Rows, each with roughly how far along a hidden order it lies (0 to 12):
In the rows, zero is written as 128.
[173 165 205 118 107 106 135 138  99 113 144 129 197 107 175 108 154 110
 118 135 167 167 118 137 178 165 100  80 181 136 251  65 172 128  63 166
  80 142] : 11
[152 142 157 122 115 116 132 136 114 128 135 127 170 114 150 122 142 121
 121 127 150 147 123 128 150 143 118 116 154 134 184  92 150 131  95 150
 104 138] : 3
[157 105 113 125  91 116 148 128 115 185 133 170 126 151 140 155 131 143
 111 104 178 122 110 134 182  99 126 153 134 125 153  48 190 110  77 140
  98  88] : 9
[142  85  72 136  97 133 133 106 121 198 127 182  74 184 138 159  85 161
 131 101 158 101 110 143 186  75 111 162 116 109  89 103 164  96 122 110
 127  61] : 11
[142  85  79 127  97 128 154 133 139 216 123 163 108 155 110 165 136 151
 106  87 173 107 114 118 153  86 158 197 111 127 122  50 182 107  93 150
 106  79] : 12
[117 129  93 140 133 137 109  99 129 127 125 137  64 177 141 138  75 136
 153 138  84 106 123 148 147 108  96 112 116 104  90 194 109 118 173  72
 163 107] : 9
[146  93  94 125  93 125 153 133 129 219 127 174 111 138 119 163 135 149
 107  90 184 111 110 124 158  93 151 192 115 126 115  46 187 104  77 147
 101  73] : 12
[145 139 152 128 116 117 124 123 111 128 137 147 137 134 158 127 122 126
 128 126 139 137 117 145 172 135 102 103 152 121 167 112 155 126  96 129
 114 122] : 0
[162 145 165 124 102 113 130 126 106 128 140 146 156 141 173 126 129 120
 126 127 164 142 111 147 200 137  91  96 161 121 204  85 170 122  87 122
  99 124] : 3
[151 128 151 122 107 115 144 140 120 161 134 142 176 117 139 132 160 125
 110 115 169 144 121 124 149 131 134 132 145 134 185  62 169 126  80 157
  94 121] : 6

[133 100 121 119 120 127 128 125 145 139 159 111  12 135  84  95 136 138
 154 102 136 147 105  74 131 160 119 115 116 144 140 177 136 114 146 136
  58 126 226 138 124  97 132] : 12
[139 136 141 130 147 146 170 114 146 170  71 120 136 125 195 133 155 137
  82 126 150 135 166 159 132 144 127 119  66 116 156 142 111 165 121 130
 120 127 164 132 121 187  67] : 7
[125 214 142 106 141 135 146 100 145 143 131 126 136 129 161  88  89 111
 112 104 124 147 133  93 128 112 130 120 121 139 157  94 106 138  90 132
 104 130 202 129 126 138 125] : 4
[125 193 130 125 123 128 152  92 137 140 159 130  95 126 100 122 147 147
 112  98 150 140 145  96 139 132 124 109 145 107 143 109 125 101 121 131
  87 131 191  86 125 165 128] : 0
[129 201 139 136 127 132 184  91 142 128  90 124  62 134 213 123 133 137
 101 146 140 151 146  74 128 117 123 121 152 151 143 187 106  78 135 129
  68 127 221 115 125 181  65] : 7
[129 125 127 131 135 124 138 123 129 206 157 132 124 127 124 110 115 127
 140 112 107 134 130  92 130 119 123 139 100  97 147 147 124 141 136 133
 115 129 133 114 128  70 177] : 1
[128 104 127 141 116 128 206  95 147  94 138 119  81 141 108   4 127 121
 119 122 175 145 144 145 148 134 123 116 116 108 138 135 151 142 102 117
  47 134 217 121 123 117 147] : 0
[128  96 132 108  94 123 201 131  95 186 124 122 125 152 122 156  99 142
 140  93 150 141 129 161 162 148 123 124 165  90 116 205 116  65  81 132
 181 131 192 130 121  93  24] : 11
[126 151 136 117  52 125 210 110 128  98 163 134  97 152 134  92  78 145
 157  76 120 137 119 111 155 114 125 136 150 137 149 158 100 130 117 121
  72 125 235 152 128 128 130] : 3

[113 147 138 127 124 119 147 136 135 104 125 136 131 115 138 150  96 134
 133] : 12
[120 145  85 124 131  82 145 170 128 127 130 141 151 134 131 143  98 131
 135] : 10
[ 99 149 113 117  90 255 152  88 166 106 133 202  91  82 140 138 167 148
  93] : 8
[122 154 114 124 133  84 140 158 133 103 125 137 137 122 130 134 105 130
 143] : 10
[139  98 185 131 127 183 107  94 129 129 129 141 101 120 131 101 152 123
 124] : 1
[111 157  60 119 101 153 147 109 140 127 126 134 125 114 121 151 155 139
 108] : 4
[141 128 142 131 155  52 121 140 124 101 121  54 131 131 126 115 120 114
 164] : 5
[121 139 149 127 135 129 135 143 141  92 126 140 121 110 136 124 108 130
 148] : 10
[133 139  75 121 129 109 124 126 139 105 125  92 119 118 101  95 159 128
 149] : 0
[152 101 141 133 143 105  99 132 114 155 132 130 138 149 123  97 134 119
 135] : 1
[115 127 114 124 101 222 134  95 140 148 133 172 115 118 130 135 162 140
  87] : 4
[134 130  40 123 125 113 118 142 124 162 135 145 142 148 116 108 166 131
 126] : 0
[119 118 123 126 105 225 129 101 139 152 137 182 117 120 133 130 159 138
  92] : 4
[116 117 188 131 110 213 132  96 131 152 129 165 120 121 138 153 138 135
  91] : 7
[121 106 247 138 109 136 126  54 116 114 107  44 106 114 128 167 143 118
 119] : 3
[119 139  75 122 109 164 138 132 139 148 132 179 131 124 130 133 142 141
 106] : 5
[119 125 114 127 112 177 130 119 128 161 133 173 131 131 130 142 138 137
  96] : 5
[121 156  53 120 126  69 141 146 136 106 125 110 137 127 121 129 134 130
 142] : 5
[124 129  67 123 112 164 127 126 131 159 135 166 131 129 127 123 156 136
 103] : 2
[119 123 181 129 133 185 140 135 146 101 131 185 110 105 152 117  89 133
 131] : 12
[110 127 150 126  93 224 142  91 137 145 128 164 115 114 134 161 144 142
  86] : 7
[125  92 254 137 131 206 120 108 134 124 131 177 103 116 155 120 119 128
 117] : 9

Part 4:
[112 140 143 124 178 141 123 136 106  87 140  96 111 123 152 154 125  64
 145 129 141 134 108 137 127 120 147  91 129 101 164 128  78 178  97 140
 141 131  54 137 103 152 138 120  71 134 156 134 131 117 135 153  99 127
 131 122 137  92 135  91] : 0
[123 107 112 118  32  91 193 156 151 139 146 150  97 148 106 113  86 198
 107  94 108  62 122  65 115 115  95 119 128 143 191 109 167  91 111  85
 151 112 163 139 192 123 117 163 187 207  88 130 129 100 113 165 124 130
 114  97 143 177 115 178] : 12
[ 82 127 125  95 101 117 192 164 106  86 179 105  73 135 151 155  91  99
 148 100 132 107 100 104 105 116 131  52 100  98 248 133 118 203  91  99
 169 122  61 146 135 154 117 137 101 189 151 138  99  75 124 169  90 134
 123  82 158 102 100 121] : 2
[ 83 140  83 128  93 103 212 174 161 114 154 131 107 177 169 105  71 138
 117 109 101 112 122  87 114 123 116  94 136  88 177 105 142 125 117 108
 123  73 111 101 165 133 103 142 141 144 113  86  74  54 135 155 128 157
  86 208 166 200 117 139] : 7
[129 113 151 116 108 119 139 139 113 115 141 123  89 117 115 145 120 132
 136 112 129  93 109 103 128 112 123 106 115 140 193 128 116 147  86 110
 154 142 103 162 139 144 131 141 118 184 136 154 136 133 122 157  99 117
 146  69 130 123 123 136] : 4
[136 120 119 152  99 101 164 149 163 134 119 136 128 158 120 108 108 167
  95 117 101  65 120  64 137 110 106 139 170 132 147  87 125  59 100 110
 123  94 161 119 175 131 124 158 170 185  80 115 147 104 123 180 127 138
  90 172 140 213 148 157] : 10
[110 134 134 133 152 113 165 169 124  78 133  99  90 139 141 148  92  76
 126 110 121  73 103  83 132  99 121  90 156  97 224  92  72 145  49 108
 148 106  55 136 150 160 125 146  96 207 123 126 143  87 132 196  82 138
 112 138 152 135 156 111] : 0
[129 133 120 148 149 129 132 130 151 133 120 129 145 149 143 108 128 135
 114 137 118 131 131 122 137 124 128 134 145 123  87 115 116  91 136 140
 106 103 142 115 129 129 127 129 130 122 116 109 120 118 136 135 138 139
 105 186 133 176 140 130] : 7
[117 121  92 132  53 101 189 150 168 152 146 153 114 168 137  95  89 195
 107 111  92 101 130  81 125 129 109 128 122 130 128 120 174  81 143 109
 107 101 184 119 176 119 105 148 176 139 108 109  89 103 130 129 150 144
 109 172 150 214 111 169] : 10
